Where the symbols take the states:
state | vu vi ru
gp | rq rl qq
zq | nt fl nm
pb | ql tz lp
bp | zd mb fs
rl | jb gp mf
zf | sf mz fz
cj | fg gg gh
hc | mf hd dd
pn | gr lm ls
tn | fs fz mz
lg | ls tl sf
fz | zf tn hz
mz | tn zf cd
zd | qq nb bp
fg | zz lt cj
ng | gh qg jr
mb | hz bp nb
sf | lg cd zf
nm | zq pr gn
jr | ng dd hd
dd | hc jr qg
hs | tl ls lm
nt | lm gr zq
nb | mb zd jb
lm | hs pn nt
gn | nm lp tz
pr | lp nm fl
tl | cd lg hs
rq | hd mf gp
ls | pn hs lg
jb | nb qq rl
lp | pb gn pr
qq | gp jb zd
cd | mz sf tl
jh | tz ql zz
gg | rf cj lt
fs | bp hz tn
hz | fz fs mb
hd | jr hc rq
fl | pr zq gr
ql | ht jh pb
rf | qg gh gg
qg | dd ng rf
tz | gn pb jh
lt | gg fg ht
ht | lt zz ql
zz | jh ht fg
gh | cj rf ng
mf | rl rq hc
gr | fl nt pn

The rows follow the links: the fewer symbols apart two states are, the more alike their rows tend to be.

Each row is also shifted at random along 2 hidden directions that mean nothing.

Some states, each with a row of numbers:
zq [ 25  -3  25 -16   0  -7 -10 -19 -15  -5  14  -6  22  27   8 -34  -5 -20 -12   0  -4   1  18  -7   0  -5   6  21  35  -4  10 -16  -4 -10 -15  -6   4  35  -6   2 -31  -4  12  -4  17  -2   5  23 -11   3   9  16 -18 -11  12 -23  16  -5  -5   7   6   3  12]
tn [-19  -4 -11  19   6   1  -7  21   7  27 -30  19   6 -10  -1   6  15  -1  17  20   7   1   3  25  17 -21 -23 -31 -29  16  11 -10 -25  36  13   5 -17 -32  -3   1  19  15  -2  -6 -12 -11  17 -17   1  11  19 -17  26   7   2  25 -18   8  14 -14 -26 -15  -2]
lg [ -1   0 -23   8  14  11  25  -1  14  -1 -10   3  10 -21  -2  25   1   0   3 -12   5 -14 -31 -14   6 -17 -22  -7 -24  33  -2  -3   1  22  -3   0 -18 -12 -23  18   6 -32   1  18  -6 -28 -24 -20 -28  13   0   3 -15  -3   6  -1   9   1  -2  12 -23 -41   4]
gh [ -4   8 -25 -10   6  15  -4   4  -2 -10 -15  10 -24 -18 -17   9  16   8  -9 -19  -5  -5   7   3  -3  29   4  15 -14  -5 -19  18  17 -24  14  -5  12   0 -14  12  31  12  -5  13 -26 -11 -11  -5   3  -4  -4 -17   3  31 -30  -4 -10  11  -9   9  -6 -11  -1]
zf [-17  -2 -29  14  -7   2  26   7   8 -33  10   0 -18 -31 -10  29 -15   5  14  14  10  -9 -31   0  -8  -5  -5 -21 -27  13 -16  15  16 -14   9   1   9 -13  22  10  29  -9  -7  -8   4  13   3 -27   1  -4   0  -7   9  -2  -7  10   3   4 -12 -15  -9  -8 -19]
nm [ 14  -3  26  -6  -5 -12   9 -26 -14  -3  31 -15  34  27  18 -25 -12  -4  -6   7 -13   2   1 -12  -4   5  -2  11  13   7   5 -18  -6   1 -14  12   4  29   3   5 -27 -14   4  -2  17   9   3  16  -3  -8   0  28 -24 -26  22 -26  17  -2  -8  11   6   3   0]
dd [  9  -5  27   0  -3 -18   8   3   9 -15  20  -2  22  32  11  -1   5  13   8   5  -7   4  -5  -1   9 -18 -13  -9  14  25   2 -17 -10  22 -15  -5   1  -3   7 -10 -30  -1 -15  -3  33   7 -12  17   2 -27  20  15   1 -25  23  -3   0 -27  -5   3  -4  12 -28]
bp [  4   1  14  20  -6  -9  24  11  15 -10  23 -11   7  -4  12  11 -10  11  21  18   2  -9 -34   1 -14 -18 -18 -38 -13  18  -2  -4 -10  25   0  28  -7 -14  34 -14 -10 -15 -19 -19  19  36  -4   4  29 -14  -5  12   7 -36  26  20  -8 -16  -5  -6  -2  15 -26]
pr [ 18   4   6 -16  20  -4 -12   1  11 -36  20   3  11  21   2 -26   5 -11 -38 -17 -24  -1  17  -3 -23  52  19  48   8 -18  -6  24   7 -37 -22  -1  24  40 -24 -12 -24  25 -11  23 -21  -8  -9   3  -6 -10 -22  22  -4 -14  10 -24   4   4 -26  36   8  -9 -11]
ls [ 12  -4 -11   8   6  22  33 -19  -1  24   6 -17  -1 -18   7  23   1  19  17 -17  -3  -8 -25 -17  15 -22 -24 -14 -18  37   5 -12   1  30   8  12 -21 -10 -10  18   0 -42  -3  16   4 -18 -20   3 -22  18  -6   3 -25   5   3  -7  10 -13  -2   6  -6   0  15]
tz [ -1  -8  -6   2   0  18   6 -15  -2  36   1  13  32   4  16 -18  -7 -16  12  15  -3  -1  -7   9  -1  -3 -37  -4 -32  14   3 -11 -12  31   0  20 -13  24 -23  20 -10 -24   9   7   4 -21   2 -11 -17  22  -5  23 -26  -8  16 -14  13  -1  -5   4 -16 -18  11]
jb [ 20  -1  26  -7  -5 -22  -7  17  20 -18   4 -10 -15  -1 -10   1   2   5 -15 -20   0   0   8  -1 -20  13  27  10  26 -24  -1   9  -3 -27 -11  -2  13 -10  28 -38 -14  21 -14  -6  -4  34  -6  14  27 -10 -13   6  13 -21  -8  17 -24 -25   6   8  20  30  -8]
gg [-30  -2   1   8 -16 -14  10 -11   0 -53  38  19  24  33   8 -11   1   1   3  40  -1   1  -2  19 -10  24 -14 -18  -5   1 -32  10   3 -11   1   5  23  20   5   9  -4   7  -4 -16  24   3  11  -9   1 -23  16   6  11  -4  30   3   9   7 -25  -7 -20 -13 -56]
hc [ 25  -2  34  -7  11 -31  13  15  36 -50  14  -3  34  38  11  -3   9   5  -7 -10  -7  -3  -9 -14  -7  -2  -5  10  22  18   1   3 -16   9 -24  -4   8  -2   3 -29 -40  17 -19  16   8  12 -17  16  -3 -31   4  30   7 -40  24  -1 -16 -26  -9  15  -3 -13 -46]
ql [-17  10  -3  -1 -17   7 -23 -19 -37  22  15   8 -10  -1   8 -23 -11  -2  -3  24   8   5  38  27  -3  20   8  -1   4 -31 -15   0   4 -31  17   8  19  21   5  11  16  10  15 -28   5  12  16   6  20   4   0 -17   1  24 -10 -13  16  24  -5 -11   0  31   9]
rq [ 26  -2   4  -8   5 -14  15   1   3 -18  -3 -21 -10 -16 -19  11  -4  -7  -9 -27  -4 -10 -15 -31 -10 -16  23   9  26  -5  24  -4   3 -20 -11  -8   1  -7  18 -29 -13 -13  -7  10  -7   8 -11   5  -3   0 -10  11  -6 -13  -9   3  -6 -25  10   9  23  -1  27]
zd [ 11 -11   5   8  -2   0  15  -1  14  24  -3 -23  -1  -7  14  18  -6  -4  14  -6   6   0 -34  -8   0 -39 -22 -22 -11  22  26 -18 -12  37   1  19 -19 -20  29 -11  -7 -22 -10  -7   5  15   4  -3   4  11   0   3  -2 -25   8   9  -1 -14  16 -11   5  -3  10]
fs [-10 -11   6  23  -3  -1   3  18  16  13 -17  14   7  -5  12  15   6  -5  19  10   7   3 -20  12   6 -31 -21 -22 -20  23  11  -8 -15  36  -1   6 -16 -22   6  -2   8   6  -1 -12 -10   0  13 -20   3   9   7  -7  21 -22  15  22 -10  -5  12 -21 -12 -22  -4]
gp [ 28  -1   6  -3   2 -10  11  13  32 -36  -5 -20  12  -6 -17   7  -4 -23 -13 -32  -5  -1 -34 -26 -10  -8  14   9   9  11  25  -7  -5   2 -24 -12  -1   0  12 -26 -23 -10 -19  16 -14  12  -8  -9 -10   3 -11  19  -9 -26  10   5   0 -24   9  15  18 -25   8]
pn [ 24  -4  -5  -1  23   2  32  -7  17 -16  15  -8  18  -5  19  12   2   8  -4 -21 -19 -10 -19 -20   0   1 -11   9 -14  26   2   4   2   4 -10  -5  -5   7 -18   7 -18 -22 -14  30  -2 -23 -31   9 -24  -2 -11  22 -20 -11  16 -18   8 -18 -13  27   5 -18 -14]

From each start, follow one symbol. Which state do you reach?
Answers are names.
new walk
[  3   1  22 -15  -3  -9 -28  -5 -23  -7  -5  -1  -3  26  -5 -18   4  -4 -16  -5  -6  12  31  -2   8   7  20  24  43 -15   8 -13  -5  -9  -5 -26   9   8  -6  -8  -9  21  10   3   2 -13   7  19  -8 -10  22  -7  -7  14 -14  -8   4  -4   9  -2   3   1   8]
ru nt
new walk
[-26   4 -20  12 -10   8 -16  22   0  -7 -25   1 -27 -28 -18  11   2  -9   1  -2  21   2 -13  -1 -11   2  14  -8  -3 -20   9  11   5 -15   5 -10   9 -18  11  -7  31  12  -1  -7 -17   2  25 -22  11  16  -4 -19  15  13 -20  24 -14   8  15  -9  -6 -16  14]
vu fz
new walk
[-18  -7   7  -2  -3  -4   3  -5 -14   9  -4  11  22  15   9  -4   5   6  23  36  -1   3   7   3  17 -24 -22 -20  -6  13  -6 -22 -19  34   3  -1 -10  -5  -9  22  -2 -12  13 -19  23 -12  11   2  -9 -11  25  -5   8   1  17  -6   4  -2   0 -24 -19  -8 -14]
ru gg
new walk
[  3  -2  20   7  -6 -12   4 -17 -24  32  27   1   9  21  22   7  -7  22  29  21   2   0   8  -5  23 -47 -24 -27  -2  34  -9 -30 -12  38   9   3 -15 -12  15   9 -18 -26  13 -23  44  12  -4  27   6 -21  16   0  -1 -14  13  -6   8 -19   7 -22   5  40 -14]
vu dd
new walk
[ 20   4  46   0   2 -28  14   1  16 -28  32 -11   5  33  15   4   0  17  -9 -13 -18   3   4 -21 -12   2  17   6  30   3   0   9  -6 -13 -21   4  11  -5  20 -33 -33   8 -21  -2  19  34 -16  32  18 -32 -13  21  15 -36  18   4 -16 -28  -5   5  21  35 -43]
ru hc
new walk
[  2   1  11 -24   7   1 -14 -14  -4 -12  16   2  11   6   5 -28  -3  -4 -28  -4  -8   5  27  -1 -21  53  19  40   7 -24 -13  27   3 -38  -8   4  19  41 -13  -2  -3  28 -12  17  -9   4  -5   9   9  -3 -19  13  -9   5  -4 -11  -4   8 -19  20   3   8 -10]
ru pr
new walk
[-13  -5 -21   5  -2  29   3 -21 -20  62   3   0  -5 -18  21   9  -8  15  25  24   6  -1   6  13  13  -6 -28 -17 -49  16 -13  -4   6  14  24  26 -16   1 -13  28  25 -23   8  -8   3  -6   0  -5   7  12 -12  -5 -14   7   1  -7   6  17  -4 -15  -9  32  12]
vi ht
new walk
[-33  -1  -6   2 -14   1  -9  -3 -20  -5  14  15   5   8   8 -10 -17   0   4  39  12   9  18  20   2  -2 -12 -13  -1  -8 -17  -2   0 -11  16   7  16  15   2  24  23   3  20 -26  17   1  22  -9   8  -8  19  -9   6  12   6  -8  22  19  -8 -30 -11   7 -16]
ru ht
new walk
[-19   3   3  -5  -5 -10 -30  13  -6 -22 -18  19 -11  18 -11 -11  14  12 -12  11  -2   7  36  11   5  26  28  16  25 -15  -5   6  -1 -19   7 -28  18  -8  -6  -7  -7  41   9 -11  -3  -4   9   5   6 -14  19 -12  24  18  -6   8 -15   3  -2  -9  -7   6 -20]
vi lg
new walk
[ -9   6 -15  -1  -6  18  17 -16  -8  12  22   1 -14 -13  14  14 -14  23  14  22   5  -7   1  14  -5  23 -19 -18 -42  -7 -40  25  15 -12  28  29   0   5  13  30  24 -18  -6 -18  17  13 -14  -6  25  -8 -19  -1  -1  15  -4  -5   9  14 -23   3  -6  42 -22]
vu zz
new walk
[  9 -11  15  -4  -1  -1  22 -20  -1 -22  39  -6  34  22  31 -19 -20 -10   7  22  -7   2 -10  -4 -14   5 -17  -3  -9  12 -10   1  -2  -5  -9  20   4  38   7   7 -29 -24  -9  -2  23  15  -3   2  -8  -7  -9  31 -16 -37  30 -19  24  -1 -19  12   1  15 -27]
vu nm
new walk
[ 19   6  24 -18  -4 -18  -7 -24 -26 -17  41 -13   9  39   8 -22 -10   0 -17   1  -9   4  24 -16 -17   9  22  15  47 -20  -5   0  11 -34  -8  -2  22  18  15  -9 -28  -2   8 -12  33  22   0  29  10 -32   3  14 -10  -6   4 -19   9  -7  -6  -4  20  40  -5]
vi gr
new walk
[-19  12 -24  -6   6  23   6  -2   1   4  -4  21 -11 -21  -6  15  11   4   1  -3   3  -8   6  10   3  25 -10   9 -34  -6 -20  27  18 -14  21   3   3  -4 -20  19  30  14   0   4 -16 -11  -9 -22   8   3  -6 -24   3  30 -13   2   2  26 -12   6 -12  -5  -3]
ru gh
new walk
[ -1   9 -15 -14   4   4  -7   2   1 -17  -5  -2 -30 -20 -14  30  12   8   1 -14  -2  -3   7  -3 -10  18  18  19  -3 -20 -13  22  20 -44   6  -9   9   4   4  -5  18   6   2   3  -8  -2 -20  -1  12   1 -11 -17   2  27 -28  -6   4   5 -14  14  11  18  -1]
vi qg
new walk
[  8   5  -9   0   2  -1  -5  -2  -8  -5  -6 -16 -37 -20 -22  14  -1   7  -7 -34  10  -7   9 -11   0   1  32  23  13 -16  -3   8  18 -28   7 -11   8  -3  13  -7  11  -4  -4  12  -7   5 -10   8   9  -4  -6 -16   0  26 -28  -2  -1 -10   9   8  25  25  25]
vi dd
new walk
[ 21   1  18 -12  14  -1  33 -20  12   0  32 -14   9   7  19   9   3  16  -9 -22  -8   1  -4 -19  -6  17   0  20  -6  12  -4  16  10 -15  -8  13   1  24  -3   0 -25 -20 -10  16  16  17 -30  25  -5 -13 -17  24 -25  -7  13 -27   5 -10 -21  26   9  28  -5]
vu fl
new walk
[-26   3   1  13   2  -1 -20  27  17  -4 -29  31   0  -2  -7   1  15   4  11  13   6   1   5  26   6   4 -10 -15  -6   2  -8  13 -17  17   5  -5   2 -23 -12   5  21  33  -3  -6 -17  -8   9  -8   8  -8  19 -15  39   5  -3  20 -24  10   3 -13 -17 -17 -16]
vu tn
new walk
[-27   1 -33  12  -8   0   5  28  18 -54 -21  17  -5 -29 -26  15   4 -20   6  -5  13  -4 -28  12 -19   7  11  -4 -11  -5   9  13   8 -15   1 -10  11  -4   4   5  37  13 -11   7 -20  -5   5 -39  -8   9  -2 -12  15   5 -14  27  -5   9  -3   0 -20 -52 -15]
vi tn
